[ 71 -12  34 -53  44   4 -14 -11 -17   6  37  10   8 -34  70  32  -8  18
 -24  25   9 -30 -43 -17 -67  56  -9 -67  34 -40 -37   7 -19]  N
[  5  11  56  -7 -39 -39   4  -2  28 -31 -46 -25 -31 -20  16 -61 -29 -61
 -15 -57  66   7  37 -23   8  20  28  20 -42  -7   6  27 -22]  M
[ -1  18 -18  20 -10  57  34  36  -9 -11  37   5   4 -26  -6  -1  51   3
  31  77 -27  18   7  21  23  -6  43  -6  12  27 -38  23 -18]  N
[ 39  10   0 -46 -52  -7  73   6  32  22  17   9  24  24   3  24  27 -49
  -1  95  28   2 -16  56 -65  42  59 -29 -53  53 -58  20 -67]  V
[  5   1  20 -37 -43 -23  -7  32 -46  -5 -15 -27 -25 -20  -1 -53  -1 -11
  -3 -35  29  23  41 -26  42  26  14  28  32   2 -53 -10 -13]  V
[-57 -11 -26  15  20   8 -48  -7  16  21  20  12 -27 -22 -32  27  -6  -9
   0 -14 -36   2 -22 -24 -17  14 -41  -9  14  -5  20  -7  32]  K
[ 11  20  62 -25  36   9  20  -9  28 -64  -4   3  24  -2  27  -5   1  33
 -49  20 -21   2 -35  12 -12  32  19 -31   3  11  10 -41 -32]  F
[ 31   5  34 -66 -11  11 -35 -28 -39 -15  50  43  60  -3  54  25  46  93
 -22  30  17  34 -29  -8  -1  23   0 -60  28 -29 -31 -47  55]  M
[-28 -51 -60  45  14 -45 -43  14  23 -63  11 -14 -46 -11 -11  13   0  -2
 -12 -23  92  36 -18 -21  -1 -20  27 -23 -33 -51  35  11  55]  V
[-39  37 -38 -34 -20  37   2 -14  26 -46  48   9 -29  29 -99  -7   9 -62
  67   2 -96  -1  14  59 -22 -53  -8  79 -15  11 -27  32 -29]  B
[  10  -31   21   65  -58  -39   13   22   -9   -1  -23   -6    2   57
   10    6   12  -51  -16   -4   75   -6   23  -60   66   47   -1  -45
 -103   11  -24   14   -1]  K
[  2   7  -6   5   0  30  -8 -20  26  47  12   9 -15 -28  35   7 -29 -43
  10  24 -34 -31 -17  40 -23   5 -21  -8  -5   9 -16  22  -9]  M
[ 54   5  -5  -2 -38  52  65  52 -43 -22 -16   7  19  15  -5  22  75 -28
  -9  56 108  -1  -3  60  22 -22  32 -29 -20  37 -41  14 -15]  B
[-56  58  35 110  29  -8   9  41  96 -60   8 -17 -43   1 -28  13  43   4
   5  21 -27 -40 -28 -51  63  71  57  28 -16   2 102  -7 -61]  N
[ -3 -15   3  46  -5  45   9  12  -8  -5  22   6   2 -18 -20  -9  27  38
  14  54 -49  23  -7  53 -24 -42  -1 -14   5   5  25   0  20]  K
[-76  26 -31  10 -27  -5 -33 -13 -61   8  -6 -19 -18  46 -43  32 -12 -36
  14 -21  58  21   5  -8 -23  16  -6  12 -45  36  35  33  32]  F
[-20   4 -48 -28  -2 -32   3  26 -18  42   2 -21   3  31 -48  17  -1 -29
  12  25  36  33 -10  20 -32 -45  32 -13 -36  32   2 -11  15]  V
[ 39   7  44  11   4   1 -13  62 -21 -26 -33 -20 -42 -33  57 -40  19 -11
 -53 -38  12  10  37  -8  96  40 -58 -15  36  -5 -16 -38 -29]  K
[ 56 -37  48  18  -1 -63 -39 -27 -53  37 -29  13  31  24  54  33  -3  47
 -30 -16  26 -30   7 -88  66  42   3 -54  -5 -59   9 -43  15]  M
[ -7  29 -36  -4  -6   5  -2  56 -18  34  -2  -8   0   9  55  17   9  46
  13 -23   4  39  21  -1  53  -4 -45 -25  37   1 -33  -5  64]  N
[ -43  -35  -45   -9   -5  -59  -64  -12   35  -57   16   -2  -31   10
  -48   -3   -8  -57    4  -35  -29   33   55  -70    5  -68   11   32
 -114  -44   43   30  -10]  X
[ 56  25  53 -44 -20  56  15   4 -40 -37 -23  49  36 -14  71  21  57  35
 -57  54  70 -56  -5  -4  19  85  34 -36  36  -3 -67 -14 -23]  B
[-25  -6  16  26  77   5 -30 -24  51  13  10 -25  14 -71  23 -24  39  31
 -24  62   5 -30 -49  25 -68  -8  20 -97 -14 -35  68 -16  49]  V
[ 41  -8  57 -47  19  12  -1  -5 -92 -59 -15   6   8 -34  19  12  66  31
 -54 -21  30  -1  15  -7  26  24 -19 -11  22 -27 -13 -16 -49]  B
[ 20  49 -38 -82  10  -4 -19  42  53 -74 -63  14 -16  38  37   5  12  -6
 -57 -42 114  13  26  31   0  24  28  39 -41 -55 -44   1  21]  B
[-25  24   2  45  11 -60 -39 -28  19 -15  22   6 -30  34  52  58  -3   9
 -47   6  17 -38 -36 -80  35  40 -22 -41  16  14  47 -38   7]  Y
[ 10   3 -23 -24  36 -10  17  -1 -55  11  21  -6  18  30 -14  33 -13  19
  36  10  32  25  -1  25 -38   9  37 -10  17  15  -2  14   1]  N
[ 81 -33  76 -40 -90  15  56  -6 -73  41  31  17  34  11  22 -42 -39  20
  50  13  27   6  11  35 -17 -67 -30  30  23  26 -41  15 -17]  K
[ 88 -15   2 -72 -44 -23   6  59  19  43  11 -36   5  48 -16   8 -18 -63
   6 -25  50   8  -7 -13 -17 -13 -10 -18 -14 -19 -37 -11  16]  X
[ 25 -51  41  47 -37 -32 -11 -27 -52  -8   9  -2 -27  -7  23 -68  -5  -5
   3  -1 -18   8  44 -42  85  -5 -45  34 -17 -13 -23  30 -37]  N
[-22   5 -33  14 -15  -1   3 -46  48 -31   9  38  14  37   2  47  -7 -19
 -21  70  10   7 -22 -11  -3 -31  12 -27 -33  13  17 -10  32]  Y
[ 84 -82  76  39  39 -24   2 -28 -31  10 -47  21  19 -38  52  19 -12  46
 -67   6   9 -46 -38 -49  37  46  -1 -91  62 -56   0 -48  10]  B
[ 13 -52   1 -24  26  -3 -32  -8 -39   4 -14  32  15  21 -20  82 -15 -24
 -38 -41  33  -3 -20 -52  54  88 -41  -1   0 -13  30 -41 -25]  X
[-11  10  10 -10  52   3  38 -31  54 -21 -45 -16  13  26 -18  -5 -60 -22
 -21  16 -80 -34   5  20 -21  19  55  36 -23   1 -21  -1 -63]  F
[-27 -37  54  87   0 -41 -24 -12 -20 -45 -21 -11 -41 -44  51 -35  14  17
 -73 -17  16  31  -6 -51  72  47 -24 -38 -20  14  42 -11 -14]  F
[-29 -24  12  21  35 -20  -1 -24 -44 -43  48  -9 -11  -6 -71  56   1  -5
  40 -22 -67  46 -11 -29  -2  21  -5  -5   7 -13  55   8 -36]  N
[ 14  -2  79 -12  25 -21 -13 -66  -6 -74   0  33   7  13  -3 -13  -5  36
 -24 -20 -38 -17  -8 -44  20  50   6  62  -5 -28  39 -38 -75]  Y
[ 36  32   3  -8  30  -2  37  -4  48  17  24  33  40  46  10 110  -8  55
  28  51 -85 -42 -46  39 -26 -19  22 -24  26 -26  38 -39 -15]  B
[-26   9 -26   5  36 -26 -17  54  20  -6  -1 -54  -5  17  -3  77  11  24
 -62 -14  38  14 -31 -45 -32  13  39 -60  10  -5  53 -28  47]  X
[-26   2  -6  26  69 -13 -13  -9 -22  -3 -12  -6   0 -24  -2  62  18  20
 -17  21  -9  -2  -5 -33 -19  34  26 -47   0 -17  65   4 -14]  N
[ -6  -9  31  75 -30   7  22   0   8 -16 -20  -9 -22  -6 -17 -26 -13 -15
  28 -12 -49  -7  24   7  51  10  24  27  -2   7  20  11 -27]  M
[-36  38   5 -47   9 -13  24  19  68  -6  16 -18  -3   4   1  20  -3   2
 -13 -12 -59 -36 -35  -6 -61   9  -1  -4  -8  23 -24 -11 -33]  V
[-13  20 -10 -51  61  -2  -3 -14  17  34  39  -3  27  -4  -5  43  12   2
  26  -4   6  -1 -21  33 -49  26  -8 -22 -11  -9  14 -13  -4]  K
[  7   3  27  42 -34   3   7  47 -35  57 -20 -22   0  12  26   5 -12   7
 -11   8  18  -6   8 -45  31  78  37 -42  23  20 -51 -11  28]  K
[  6  33 -14   0   6  11  -4  17 -38  -6  16 -16  -3 -13 -20   2  78   0
  31  13 -45  27  49  39  58 -11   3  -7  15   4  12 -19 -25]  M
[-27 -29  33  95   9 -46 -39 -19 -10  38  22  11  -4  -8  67  -9 -23  81
   2   2  33   7 -39 -56  43  28 -23 -59  27  -2  61 -12  81]  N
[  70  -67   71  -19  -62  -67   17   -8 -103   11   -5  -21   12   27
   10  -18  -11   13  -14  -60   47   25    4  -66   49  -39  -63  -28
    4    1  -19  -20   -8]  F
[ -7 -44  34  -8  67 -16   7   6 -20 -10 -21  10  27 -11  26  48 -17  44
 -62 -54 -12 -12 -37 -67 -40  79  15 -68 -13   2 -38 -29 -15]  K
[-48   4  -5   2  91 -43 -54 -35  -5 -17 -18  25  -4   4  16  80 -25  15
 -26 -83 -21 -11 -15 -48  61  83 -38 -24  21 -17  62 -60  -9]  M
[ 20 -38  -5 -47  -7   5 -26  18 -81 -19  -3  -1  22   4 -22   1  -7  21
  20 -33  29  22  12 -25 -13 -23  14  -8 -22 -49 -37  -5  32]  V
[ -19   12   -9   18  -13   -9  -33   43  -40  -43  -21  -26  -67   12
   -8  -20   19  -45  -40  -62   12   40   22   21   92  -48 -106   20
  -12    8   15  -10   12]  B
[ 16  -7  11 -35  29  19  17 -16 -41  73  10  15  37 -70  78  32  29  67
   6  33   4 -18 -20  55 -59   3 -31 -59  34   6  20  -5  -3]  V
[ -3  16  -8 -13  -9  45 -14  28 -53  26  -6   1 -11  13   1   4  -4   0
 -14  13  -1  -2   0  40 -45   5 -35 -13  17  35 -21   2  20]  K
[-24  -8 -60 -24 -17  28 -18 -29 -17   7 -12  63  27   8 -17  29  54  -5
   6  66 105  21   0  75  12 -19 -46  -7 -35  17  53  -6  35]  V
[  8 -17  25  37  15  -9   2   9 -71  12   2 -12   9  -4  41  -9  14  41
  13 -28 -34  15  10   6  58 -15 -60 -56  11  27  16 -28  10]  F
[ 17  -3  38 -25  28 -27  15  19  15  -2  10 -34   2  -3  29 -31  -6 -18
 -21 -32 -78  18  28  10  23  -1 -30  -2 -41  21   1 -17 -61]  X
[-38 -41   1   8  10 -32  13 -39 -69  23 -22 -35  20  -8 -63   7   0  20
  24 -42 -37  64  30  -6  33 -61 -31  -8  15  -3  52 -12  25]  F
[ 32 -51  53   5  15   6 -25 -20 -10 -64   7  34   2 -26  24 -62  -7  55
 -44  10  23  12  -4   3  34  23   9  15  51   4  39 -41  -8]  X
[  7 -10 -27  28 -25  38   0 -36 -28  34  17  26  17  20 -23  30   2   1
  52  52 -84 -24  20  34  19  -8   1  -2  26  -1 -16   6   8]  M
[-31 -12 -30  -5 -73   6 -46 -35 -21 -44  13  19 -24  24 -23  -6  42 -36
 -16 -17  -2  30  37 -19  57  30 -64   5 -21  -7 -53  18  35]  M
[ 35   7  27 -51  -1  24  -3 -39  10   3 -21  27   8 -32  44 -70  -7   0
  20  -3  18 -16  30  56   5  26 -25  31  24 -11 -21   7 -18]  F
[ 29  16  13   9  19   8  13  30 -19 -19 -18  28   3   4  36 -38  28  21
  14  15  23   8  28  30  33  14   0   0 -23  23  10   0 -32]  N
[ 16 -54  59  82 -22  -6  -9  11 -49 -40   4   8   0 -75  47 -47  64  33
 -24  27  54  12   1 -78  91  -2  28 -79  -3   7  11 -15   6]  F
[-16  34 -25   1  45 -24 -17 -58  70   6  59   7   0  20  -9   8 -25  36
  38  54 -64  22 -29  53  -9 -81   5  47  26 -22  82 -38  17]  Y
